Here is a tiny trained network, its code and every weight. The questions are about switching its units off for an input and a target symbol, where a switched-off unit gives its printed mean instead of its output.

import numpy as np


def w(rows, s, z=0):
    codes = np.array(rows[::2]) - 128.0
    scale = np.full(codes.shape[1], s)
    scale[-1] = z or s
    return codes * scale


def f(y):
    return np.maximum(y, 0)


def softmax(a):
    e = np.exp(a - a.max(-1, keepdims=True))
    return e / e.sum(-1, keepdims=True)


def log_softmax(a):
    a = a - a.max(-1, keepdims=True)
    return a - np.log(np.exp(a).sum(-1, keepdims=True))


def net(x, mask):
    ids = ['βγδξπω'.index(c) for c in x.split()]
    T = len(ids)
    res = E[ids] + P[:T]
    r = res
    for j in range(2):
        rows = slice(4 * j, 4 * j + 4)
        q, k, v = (r @ M[0][rows].T for M in (Q, K, V))
        z = softmax(np.where(np.tri(T) > 0, q @ k.T / 4**0.5, -1e9)) @ v
        o = O[0][rows]
        res = res + np.where(mask[j], z, o[:, -1]) @ o[:, :-1]
    y = f(res @ A[0][:, :-1].T + A[0][:, -1])
    res = res + np.where(mask[2:6], y, B[0][:, -1]) @ B[0][:, :-1]
    return log_softmax(res[-1] @ U[:, :-1].T + U[:, -1])


Q, K, V, O, A, B = {}, {}, {}, {}, {}, {}
E = w([
[128,92,58,113,130,248],'β',
[165,180,127,90,84,89],'γ',
[113,191,164,230,176,102],'δ',
[79,220,82,92,134,76],'ξ',
[92,191,174,103,98,234],'π',
[81,105,187,224,22,118],'ω',
],0.015)
P = w([
[128,223,9,208,5,204],'0',
[124,215,75,60,66,167],'1',
[96,169,94,67,68,133],'2',
[72,149,121,59,87,134],'3',
[63,127,139,52,93,134],'4',
[48,107,157,48,103,132],'5',
[31,87,178,46,115,134],'6',
[16,68,194,46,131,127],'7',
[16,36,195,41,126,125],'8',
[93,223,102,54,1,148],'9',
],0.0061)
Q[0] = w([
[117,126,105,89,59,145],'head 1',
[145,40,126,176,101,91],'head 1',
[235,120,141,138,172,142],'head 1',
[254,84,137,22,210,114],'head 1',
[137,148,167,211,156,206],'head 2',
[65,120,56,125,109,85],'head 2',
[48,174,161,68,156,116],'head 2',
[117,134,164,20,68,139],'head 2',
],0.018)
K[0] = w([
[52,107,151,139,176,129],'head 1',
[130,131,26,156,147,180],'head 1',
[159,160,87,166,94,113],'head 1',
[91,255,148,163,63,130],'head 1',
[131,97,248,155,153,118],'head 2',
[126,218,52,91,149,182],'head 2',
[74,63,65,65,146,125],'head 2',
[192,47,44,109,158,126],'head 2',
],0.018)
V[0] = w([
[44,197,126,167,216,82],'head 1',
[71,197,36,69,138,142],'head 1',
[202,134,128,107,253,140],'head 1',
[169,149,37,206,124,54],'head 1',
[117,102,203,107,167,186],'head 2',
[222,153,84,179,157,197],'head 2',
[176,231,192,198,62,156],'head 2',
[69,200,171,161,189,120],'head 2',
],0.012)
O[0] = w([
[97,254,178,147,99,216,127],'head 1',
[128,239,34,146,90,66,163],'head 1',
[229,145,196,84,109,194,6],'head 1',
[135,124,202,211,78,97,103],'head 1',
[141,217,96,82,107,164,88],'head 2',
[166,35,119,80,203,206,115],'head 2',
[54,167,220,17,110,208,182],'head 2',
[99,185,194,193,78,150,143],'head 2',
],0.0089,0.016)
A[0] = w([
[70,163,229,94,203,93,201],'neuron 1',
[190,105,88,42,134,160,37],'neuron 2',
[185,139,193,66,27,28,253],'neuron 3',
[248,47,76,177,106,190,20],'neuron 4',
],0.011,0.0048)
B[0] = w([
[157,125,171,91,128,166,248],'neuron 1',
[122,178,109,199,126,43,147],'neuron 2',
[106,66,58,151,232,168,175],'neuron 3',
[151,112,250,109,79,109,137],'neuron 4',
],0.015,0.019)
U = w([
[43,81,192,95,26,49,112],'β',
[160,139,143,136,108,79,82],'γ',
[150,183,170,154,170,166,187],'δ',
[118,204,23,16,15,160,128],'ξ',
[2,239,124,241,106,96,1],'π',
[97,53,67,128,201,146,195],'ω',
],0.0047,0.0058)

Each question gives the input, a string of symbols that net reads in full, and the target symbol t.
The units are the heads (4 rows each of Q, K, V and O) and the neurons (one row each of A and B). Each row of codes is followed by its name. A weight is (code - 128) times the scale printed after its matrix; where a second scale follows, it is the last column's (O, A, B and U).
mask holds one flag per unit, heads first, then neurons. A switched-off unit (its flag False) gives its mean, the last column of its rows in O or B, instead of its output. The means were averaged over made-up inputs and are rounded, as every weight is.
A unit's drop is (log p(t) with every unit on - log p(t) with that unit switched off) / (log p(t) with every unit on - log p(t) with every unit switched off).
The circuit of an input: a set's keep is (log p(t) with only the set's units on - log p(t) with every unit switched off) / (log p(t) with every unit on - log p(t) with every unit switched off). Starting from all 6 units, units are removed one at a time, each time the one whose removal leaves the highest keep (on an exact tie, the one counted first), for as long as the keep stays at least 0.8.
units of the circuit, in order: the units of the circuit, biggest drop first
k most important neurons: the k neurons with the biggest drops, biggest first
heads that matter: for each layer, one digit per head in row order, 1 if its drop is at least 0.15 and else 0, layers parted by /
drop of u: that unit's drop, to one decimal
input ω ξ δ δ ξ, target δ: heads that matter	10
input ω ω γ π ω ω π ξ, target π: units of the circuit, in order	(head 2)
input ξ ω ω ω γ ω, target ω: units of the circuit, in order	(neuron 3; head 2; head 1)
input ξ ω δ ω δ ξ π, target ξ: 2 most important neurons	(neuron 3; neuron 2)
input ξ ω ξ δ ω ξ π π δ β, target π: units of the circuit, in order	(neuron 2; head 2; neuron 1; head 1)
input ω ω ω ξ ω δ γ δ δ β, target δ: heads that matter	10
input ξ δ β π ξ γ, target π: 2 most important neurons	(neuron 2; neuron 1)
input ξ ξ β, target ξ: heads that matter	10
input δ ξ ω ξ ω δ δ δ ω δ, target β: units of the circuit, in order	(head 1; neuron 3)
input ω ω β ω β, target β: units of the circuit, in order	(neuron 4; neuron 3; head 2)
input π δ β δ ξ ω ω, target ω: units of the circuit, in order	(head 1; neuron 3)
input ξ γ π π γ ω ω ω ω γ, target β: heads that matter	11
input ω δ δ γ, target ω: heads that matter	01
input ω ξ π, target ξ: units of the circuit, in order	(head 1)
input γ δ γ π β, target π: heads that matter	11
input ω ω ξ ω ω γ ω ξ, target β: 3 most important neurons	(neuron 3; neuron 1; neuron 2)
input β ω ω ω γ δ ω γ β, target β: 2 most important neurons	(neuron 4; neuron 3)
input ω ω ω δ ω, target δ: heads that matter	11
input γ ω ω δ π β π ω ω δ, target ω: 2 most important neurons	(neuron 3; neuron 2)
input δ ω β ω ξ ω ξ, target ω: units of the circuit, in order	(head 2)
input ω β ω ξ δ δ π β ξ δ, target ξ: units of the circuit, in order	(head 1; head 2)
input ξ ω ω ω δ ω ω ω ω δ, target β: drop of neuron 2	0.0
input ξ γ δ γ, target δ: drop of head 1	1.2
input γ δ γ ξ β ξ, target ξ: drop of neuron 3	0.4
input δ δ δ, target δ: drop of head 2	0.1
